Each row, then roughly how far along a hidden order it lies, from 0 to 15:
[ 14  16  18   2  -3 -12   5   5 -14   2   3  10  -3 -18   5  11   8 -17] | 10
[ -6 -11  24  -5   4   0  -8   4   0   9  -2   3   8  -4  -8  -7   0  15] | 4
[ -3   2  11   7  -2  -5  -8   8  19 -10  22  -2  -3 -10   1 -12   8   5] | 5
[ -6 -14  11  -7   4  15 -14   3  12  -3   2 -15  15  10 -23   2 -12  15] | 3
[ -9 -14  18  -2  -3  -2 -10  -5  13   6   0  -3   9  11  -1 -15   1  19] | 2
[ 12  12  18   3 -10  -5  -3  -7  -2  -1   6  -7   8 -13 -12  14  20 -11] | 8
[  3 -35  12   2 -14   7  15 -47  18   8 -37  12  13  29 -23 -11  -4  22] | 10
[  0 -13  31   0  -6  -2  -4 -12  12   7  -3   2   8  -5 -13  -5  10   5] | 6
[  5  -3  18  15  -7  -7 -10 -13  12  -4   6   2  12  10  13 -10  17   4] | 4
[ -4  13  18  -1   4  -8 -12  19  -5   3  15   2   0 -10   7  -4   8   4] | 4
[ -1  12 -14  -7   2   8   5   4  14  -9  10 -12   1  22 -25   6  -9  13] | 7
[ 14  22  -3  -2   3 -11   8  19  -2 -10  30  -6 -25 -24 -10   8  10 -27] | 13
[  7   5   7 -11  -5   1  12  -2 -10   6 -16   2  -2  -5  -1  13  -9   4] | 12
[ 11  43 -18   3   8  -8  -8  40  -5 -20  36 -13  -7  -9  10  15  -1 -16] | 6
[  8  24   5  19  -9  -5 -16   4   0 -11   7  -3  19  13  18   2  15   1] | 2
[ 13  45 -16   0   0 -16  18  13 -14 -10  34   1 -29 -21   9   9  14 -42] | 15
[ 12   9 -11  -2   2   1  13  -2  -1  -6  -5  -2  -9   3  -9  10  -5  -6] | 14
[  2   3  10   0   5   6 -22  19   3 -12  17 -18  10  -4  -8   5  -6  -2] | 2
[ 14   1   8   1  -8  -8  15 -19   2  -6   8   2  -7  -8 -11  -1  10 -19] | 14
[ 14  10  12  -2  -4 -10  12  -4  -3  -5  19   0 -12 -18 -16   8  15 -25] | 12
[ 10   9   2 -10  -3 -10  13  -1  -8   3  -5   5 -12  -4  13   6  -6  -3] | 15
[ 13  -2  14 -10  -7   4  21 -25 -16  14 -23   2   8  -7 -10  22   5  -3] | 14
[ -2   1   6  -4  -7   7 -10  -2   6  -6   0 -13  17  12 -10   1  -4   9] | 5
[ 30  37   2  16 -14 -23   1  -3 -44 -10   9   3  -4 -17  61  12  21 -44] | 14
[  2  -4  22   0   2   6   0  -7  11   4  13 -12  20 -20 -29   9  22  -6] | 4
[  3  -6  -1   4  -7  10   1 -19  12 -10   3 -17  10   2 -12   5   6  -8] | 7
[  9   7   2  -7 -17   5   3 -12 -18   2 -24  -6  16  -3  -5  17   1   0] | 9
[ -1   6   0  -2   6   1  -2  11  14 -14  25  -8  -8   1 -15  -8   1   0] | 6
[ 7  3 18  9 -7 -5 -9 -6  6 -2  1  3  9  3  6  0 11  2] | 6
[  1  -1   9  12 -14   8 -15   0  -5   2 -26  -1  28   3  21   5   0   8] | 2
[ 12   9  17  -1  -9  -5   6 -18  -2   3   4  -3   7 -14 -19  11  24 -12] | 9
[ -7  16  22  -4  -4   3 -14  16  -1   2   8  -6  10 -15  -8   8   9   8] | 4
[  5  -5  15   8   0   7  -5 -13  11  -4   6 -11  20   4 -22   4  17   2] | 3
[  1  -9  19 -15   2  -3   9  -6  -4   9 -10  11  -9   1  -6  -2 -10   8] | 12
[ -6  -5  14   3  -8   8 -11  -4  -3   4 -20   1  20  10   5   2  -3  16] | 3
[ 28  -9 -25  37 -26  -6  -5 -48   8 -25 -25  12  29  63  36 -24   0   7] | 5
[  7   8  -3  13  -7   6 -14  -4  11 -11  -1  -8  22  26  -4  -4   3   8] | 2
[ 10  27  -4  13  -6   4 -11   8  -8 -14  14 -15  18   0   4  11  15 -19] | 4
[ 19  -2  26  17 -10   0 -12  -7  -4   0  -7  -4  33 -16   7  17  23 -14] | 3
[  4   5  -3  -8  -7   0  15 -14   2  -1  -8   6  -9  14 -13   0  -4  17] | 10
[  5   6   2  15 -12   4 -19   9  -9  -3 -15  -2  25  -2  32   4   2   4] | 2
[ 15  18 -35   4   2 -11   3  11   2 -25   6   0 -13  25  16  -5 -21  -2] | 12
[  6   2   4   5   3  -2   0  -8  13  -8  23 -10   9  -5 -12  -3  18  -9] | 5
[  9  13  10   6   5  -3   0  -2   4  -3  23 -10  11 -12 -13   7  25 -16] | 4
[  6   5  -6  -4  -2   9  14  -6   5  -1  -9  -5  -3   2 -27  14  -1  -5] | 12
[ 13  11   9  -1 -17  -2   9 -22 -26   8 -14  -2   9  -9   5  20  15 -19] | 12
[ -4   4  19 -14   4  -5   2  17   0   0  14   4 -15 -25  -8  -1   0   4] | 10
[ 13   9   8   8 -15  -4  -5  -3 -12   0 -17   1  17  -5  18  13   2 -12] | 7
[  8  -1  20  -3  -1  -2   1   6  -8  -1  -4   7   0 -18   1   4  -4  -1] | 9
[ -6  -9  12   2   1   2 -17   8  -3  -6  -1   0  17   7   3  -7  -9  21] | 2
[  9   8  11   4  -6  -8   5 -10  -4   5  -8  10  -1   5   0   5   8  -1] | 9
[  7 -13   1 -10  -6   9   9 -11   7  -4 -17  -6   8   3 -22   5 -15  11] | 10
[  9   5   1  10   4   0  -2 -10  10  -8  20  -9  16   3 -13   2  20  -6] | 2
[  8   8  -7  -6  -2   0  17  -3   9  -2   9  -6 -17  -7 -25   9   4 -14] | 14
[ 11   6 -23  23  -3 -11 -11 -11  13 -33  22  -7   1  36  21 -27   5  -1] | 4
[ 12  23 -13   0   1  -4   9   9   3 -12  17  -7 -15   0 -10   9   5 -11] | 10
[ 11   4  -3  10  -8   4   4 -15   5 -14   8 -12   6   4  -1   4   8 -16] | 7
[ 10  16  -4  14  -5   6 -14   4   5 -10   2 -10  27  17   0   5   8  -1] | 1
[-11  -4  15  -3   3   3 -12  16  18  -8  16  -2   5  -6 -18 -13  -4  19] | 3
[  8   9  21 -10   3  -5   8   7 -14  12  -8   9  -4 -10   6  13  -5  -6] | 12
[ -4  -6   8   4  -5   8 -19   7  -9   5 -19  -1  23   7  21   3  -5  16] | 2
[ 15  -2  19  11 -11  -2  -1 -23   6  -2  -3  -1  17  -3  -9   5  21  -3] | 6
[ -6  -3   2  -1  -4   7 -19  11  -8   2  -7  -7  15   5   6   8  -7  18] | 1
[  4  12 -17   0  -1   4   3   9  15 -17  14 -13  -1  14 -11   1  -5   3] | 8
[ 17  35  12   0 -12  -6  -3  14 -39   3   3  -5   9 -32   8  32  18 -36] | 9
[ 12   3  -2  -7  -9   5   8  -8 -17   1 -24   2  10   4 -11  15  -9   9] | 9
[ 12  14   0  -3  -1   2   1  10  -5  -8   2  -6   6  -3 -10  12  -7  -4] | 9
[ 15  18  11   0  -9 -10  16  -8 -24   5  -4   7  -2 -16  13  12  11 -24] | 15
[  1   1  -2  20 -11   5 -22   6  -9  -3 -20   2  27  15  40  -1  -2  11] | 0
[  1  23  15  15  -6  -2 -23  20  -4  -9   9  -3  16  -3  14   2  10   2] | 0
[  2  -2  14 -18  -2   1  10   3  -5   9 -13   2 -10 -15  -5  10 -11   7] | 14
[ 16  21   0  -1  -4  -4   9   3  -4  -5   8  -4  -8  -6 -12  15   8 -13] | 11
[ -6   4   9  10  -6  -1 -19  10  17 -11  12  -4  10   0   3 -16   4  13] | 0
[  0  -4  23 -11   1  -3   9  -1   1   8  -1  11  -8 -11 -19   2   0   2] | 10
[ -9 -15  26   1  -5  11 -21   5   7  -1  -6  -7  26  -5 -10  -1  -1  24] | 1
[  9   8 -14  -5   3   0   5  12  10 -14   3  -4  -7  -7 -14   8 -13  -5] | 15
[ 13  30   9  -4  -2  -3  14  -1 -28  10   2   1  -8 -25  -4  29  18 -31] | 15
[ 17   0  18   6 -13  -2  -1  -9 -12   8 -21  -1  17 -16  14  19   9 -16] | 9
[ 13  13   4  18  -6   2 -15   2  -1 -12   4  -9  27   9   3   5  13  -7] | 2
[ 12  23 -19   3   1  -4   6  14   2 -17  15  -4 -11  -2   0  10  -2 -12] | 11
[ 13   1   0   4  -9   0   7 -23   3  -5  -4  -7   1   9  -2   4   4 -18] | 12
[ -1  -8  24   2   0  -4 -13  -1  -4   5  -6   2  10   5  11  -5   2   5] | 3
[ -2   9  12  -4  -3  13 -12  13   6  -5   9 -23  18 -13 -25  16   3  -5] | 3
[  8  12  17   6   8  -2  -7   9   2  -3  30 -13  14 -26 -12  11  25 -18] | 2
[  6   3  -4  11 -11   9 -11  -7   1 -13  -5 -13  21   9   0   2   2  -9] | 6
[  9  16  -6 -12  -4   3  15   1 -17   2 -15   0   0  -3 -17  22  -7   2] | 13
[  8 -11   4  -9 -13  10   1 -17 -12   3 -33  -6  20  -3 -14  14  -8   8] | 8
[  5 -15   5 -12  -8   4   9  -7  -3  -3 -17   1   0  -4  -9   4 -18  13] | 11
[  7   8 -10   3  -3   5   3   5   7 -14  10 -12  -1  -5 -10   8  -1 -10] | 10
[  6   9  -5  13  -9   9 -10  -2   3 -17  13 -18  22   1  -8   8  10 -10] | 2
